Below is a small trained network, with its code and all its weights. Each question gives an input and a target symbol and asks what happens when units are switched off, that is, made to give their printed mean instead of their output.

import numpy as np


def w(rows, s, z=0):
    codes = np.array(rows[::2]) - 128.0
    scale = np.full(codes.shape[1], s)
    scale[-1] = z or s
    return codes * scale


def norm(h):
    return h / np.sqrt((h * h).mean(-1, keepdims=True) + 1e-5)


def f(y):
    return np.maximum(y, 0)


def softmax(a):
    e = np.exp(a - a.max(-1, keepdims=True))
    return e / e.sum(-1, keepdims=True)


def log_softmax(a):
    a = a - a.max(-1, keepdims=True)
    return a - np.log(np.exp(a).sum(-1, keepdims=True))


def net(x, mask):
    ids = ['γεζηθλξπστφψω'.index(c) for c in x.split()]
    T = len(ids)
    res = E[ids] + P[:T]
    u = 0
    for l in range(2):
        q, k, v = (norm(res) @ M[l].T for M in (Q, K, V))
        z = softmax(np.where(np.tri(T) > 0, q @ k.T / 2**0.5, -1e9)) @ v
        res = res + np.where(mask[u], z, O[l][:, -1]) @ O[l][:, :-1]
        u += 1
        y = f(norm(res) @ A[l][:, :-1].T + A[l][:, -1])
        res = res + np.where(mask[u : u + 4], y, B[l][:, -1]) @ B[l][:, :-1]
        u += 4
    return log_softmax(norm(res)[-1] @ U[:, :-1].T + U[:, -1])


Q, K, V, O, A, B = {}, {}, {}, {}, {}, {}
E = w([
[60,151,140,158,119],'γ',
[131,106,88,145,109],'ε',
[144,131,116,128,110],'ζ',
[131,136,107,148,112],'η',
[110,93,78,137,251],'θ',
[145,123,108,146,118],'λ',
[116,92,83,53,117],'ξ',
[137,77,97,117,97],'π',
[133,111,145,183,169],'σ',
[126,78,151,112,237],'τ',
[141,101,104,142,130],'φ',
[108,133,56,142,135],'ψ',
[141,138,81,150,122],'ω',
],0.026)
P = w([
[79,207,175,69,148],'0',
[223,70,57,233,105],'1',
[211,35,54,218,112],'2',
[215,92,68,203,136],'3',
[209,80,66,205,149],'4',
[200,72,65,192,144],'5',
[189,62,67,185,147],'6',
[173,56,69,175,148],'7',
[160,42,72,170,156],'8',
[147,45,78,161,156],'9',
[127,46,88,145,158],'10',
[128,26,85,145,159],'11',
[115,9,75,133,160],'12',
],0.014)
Q[0] = w([
[72,1,100,179,124],'0.h0',
[222,138,145,190,68],'0.h0',
],0.0067)
K[0] = w([
[2,109,122,108,172],'0.h0',
[69,70,122,170,136],'0.h0',
],0.0098)
V[0] = w([
[86,110,42,100,181],'0.h0',
[55,159,116,251,116],'0.h0',
],0.016)
O[0] = w([
[198,146,1,174,138,253],'0.h0',
[55,116,68,203,88,205],'0.h0',
],0.021,0.0082)
A[0] = w([
[136,186,180,105,162,254],'0.n0',
[82,93,159,178,209,73],'0.n1',
[112,5,104,53,202,93],'0.n2',
[182,187,127,100,21,232],'0.n3',
],0.012,0.0053)
B[0] = w([
[115,100,68,255,122,166],'0.n0',
[155,2,34,179,142,199],'0.n1',
[99,137,89,243,100,243],'0.n2',
[70,73,62,117,24,255],'0.n3',
],0.0085,0.0026)
Q[1] = w([
[143,3,91,230,84],'1.h0',
[149,197,130,184,85],'1.h0',
],0.018)
K[1] = w([
[59,141,158,8,194],'1.h0',
[88,47,129,116,200],'1.h0',
],0.016)
V[1] = w([
[164,1,113,140,142],'1.h0',
[113,95,203,97,251],'1.h0',
],0.022)
O[1] = w([
[179,29,181,192,5,169],'1.h0',
[133,26,14,136,162,6],'1.h0',
],0.017,0.014)
A[1] = w([
[15,25,1,42,168,103],'1.n0',
[73,185,189,144,155,215],'1.n1',
[98,219,41,122,200,106],'1.n2',
[170,182,160,109,215,1],'1.n3',
],0.016,0.0082)
B[1] = w([
[102,175,145,6,97,192],'1.n0',
[104,29,106,119,183,255],'1.n1',
[183,73,137,174,166,233],'1.n2',
[233,121,186,121,118,141],'1.n3',
],0.019,0.0071)
U = w([
[130,50,138,49,103,150],'γ',
[208,114,65,151,147,54],'ε',
[86,71,157,139,163,134],'ζ',
[131,241,108,147,126,107],'η',
[169,239,33,176,146,2],'θ',
[204,56,122,125,136,96],'λ',
[204,136,156,86,105,174],'ξ',
[3,95,55,189,104,54],'π',
[98,144,167,108,120,208],'σ',
[146,176,126,49,128,199],'τ',
[136,159,165,106,108,176],'φ',
[88,66,180,106,94,187],'ψ',
[138,172,158,123,180,167],'ω',
],0.013,0.0088)

Each question gives the input, a string of symbols that net reads in full, and the target symbol t.
The units are the heads (2 rows each of Q, K, V and O) and the neurons (one row each of A and B). Each row of codes is followed by its name. A weight is (code - 128) times the scale printed after its matrix; where a second scale follows, it is the last column's (O, A, B and U).
mask holds one flag per unit, layer by layer, with each layer's heads first. A switched-off unit (its flag False) gives its mean, the last column of its rows in O or B, instead of its output. The means were averaged over made-up inputs and are rounded, as every weight is.
A unit's drop is (log p(t) with every unit on - log p(t) with that unit switched off) / (log p(t) with every unit on - log p(t) with every unit switched off).
The circuit of an input: a set's keep is (log p(t) with only the set's units on - log p(t) with every unit switched off) / (log p(t) with every unit on - log p(t) with every unit switched off). Starting from all 10 units, units are removed one at a time, each time the one whose removal leaves the highest keep (on an exact tie, the one counted first), for as long as the keep stays at least 0.8.
units of the circuit, in order: the units of the circuit, biggest drop first
unit that matters most: the unit with the biggest drop
top k neurons: the k neurons with the biggest drops, biggest first
top k neurons in layer l: the k neurons of layer l with the biggest drops, biggest first
drop of u: that unit's drop, to one decimal
input ζ λ γ ζ, target π: top neuron in layer 1	1.n2
input ω φ τ λ ξ ξ, target ξ: units of the circuit, in order	0.h0; 1.h0
input η ψ φ ζ, target ω: units of the circuit, in order	1.h0; 0.h0; 1.n1
input λ λ ξ η ω π γ γ φ, target π: top 2 neurons	0.n2; 0.n0
input η ζ φ λ φ π, target ω: units of the circuit, in order	1.h0; 0.h0
input σ σ γ ξ ε φ σ ω θ, target π: units of the circuit, in order	0.n1; 0.h0; 1.h0; 1.n2
input ζ φ λ ω, target τ: units of the circuit, in order	1.h0; 1.n0; 0.h0
input λ σ λ, target ψ: top 3 neurons	0.n0; 1.n1; 0.n3
input ξ η π ω ζ ω θ η ε ε ω τ, target ε: top 2 neurons	0.n2; 1.n1
input γ θ λ σ ξ σ σ τ λ ζ ε, target ζ: units of the circuit, in order	1.h0; 1.n1; 0.h0; 1.n2
input γ λ ξ η σ λ, target ζ: units of the circuit, in order	1.h0; 0.h0; 1.n1
input λ φ ψ λ σ η φ σ γ η σ π, target π: top 2 neurons	0.n0; 1.n1
input ψ φ ψ, target θ: units of the circuit, in order	0.h0; 1.h0
input ψ ε γ σ ω, target π: units of the circuit, in order	0.h0
input ζ τ η ζ ω τ λ ε ψ σ ε φ, target τ: units of the circuit, in order	0.h0; 1.h0; 1.n0
input τ λ τ φ ζ, target γ: top 2 neurons	1.n0; 0.n3
input ζ η π η, target τ: units of the circuit, in order	1.h0; 1.n0; 0.h0
input τ φ γ ξ η σ η λ φ θ π, target γ: units of the circuit, in order	1.h0; 1.n0
input γ ζ γ φ ξ ε ω π ω λ ζ, target ζ: units of the circuit, in order	1.h0; 0.h0; 1.n1; 1.n2
input σ φ σ λ, target π: unit that matters most	0.h0
input σ σ π θ ω λ γ φ σ τ, target π: units of the circuit, in order	0.h0; 1.n2
input σ τ σ ε ψ, target π: top 2 neurons in layer 1	1.n2; 1.n3
input λ η η, target ψ: top 2 neurons	0.n0; 1.n1
input ζ ε ε, target τ: top 2 neurons in layer 1	1.n0; 1.n1
input λ σ ψ σ φ η σ π, target ψ: drop of 1.n1	0.7
input θ λ ψ θ η σ σ η η ξ τ λ τ, target ε: drop of 0.h0	0.8
input γ γ ψ τ σ ζ ψ σ, target ζ: drop of 0.h0	0.8
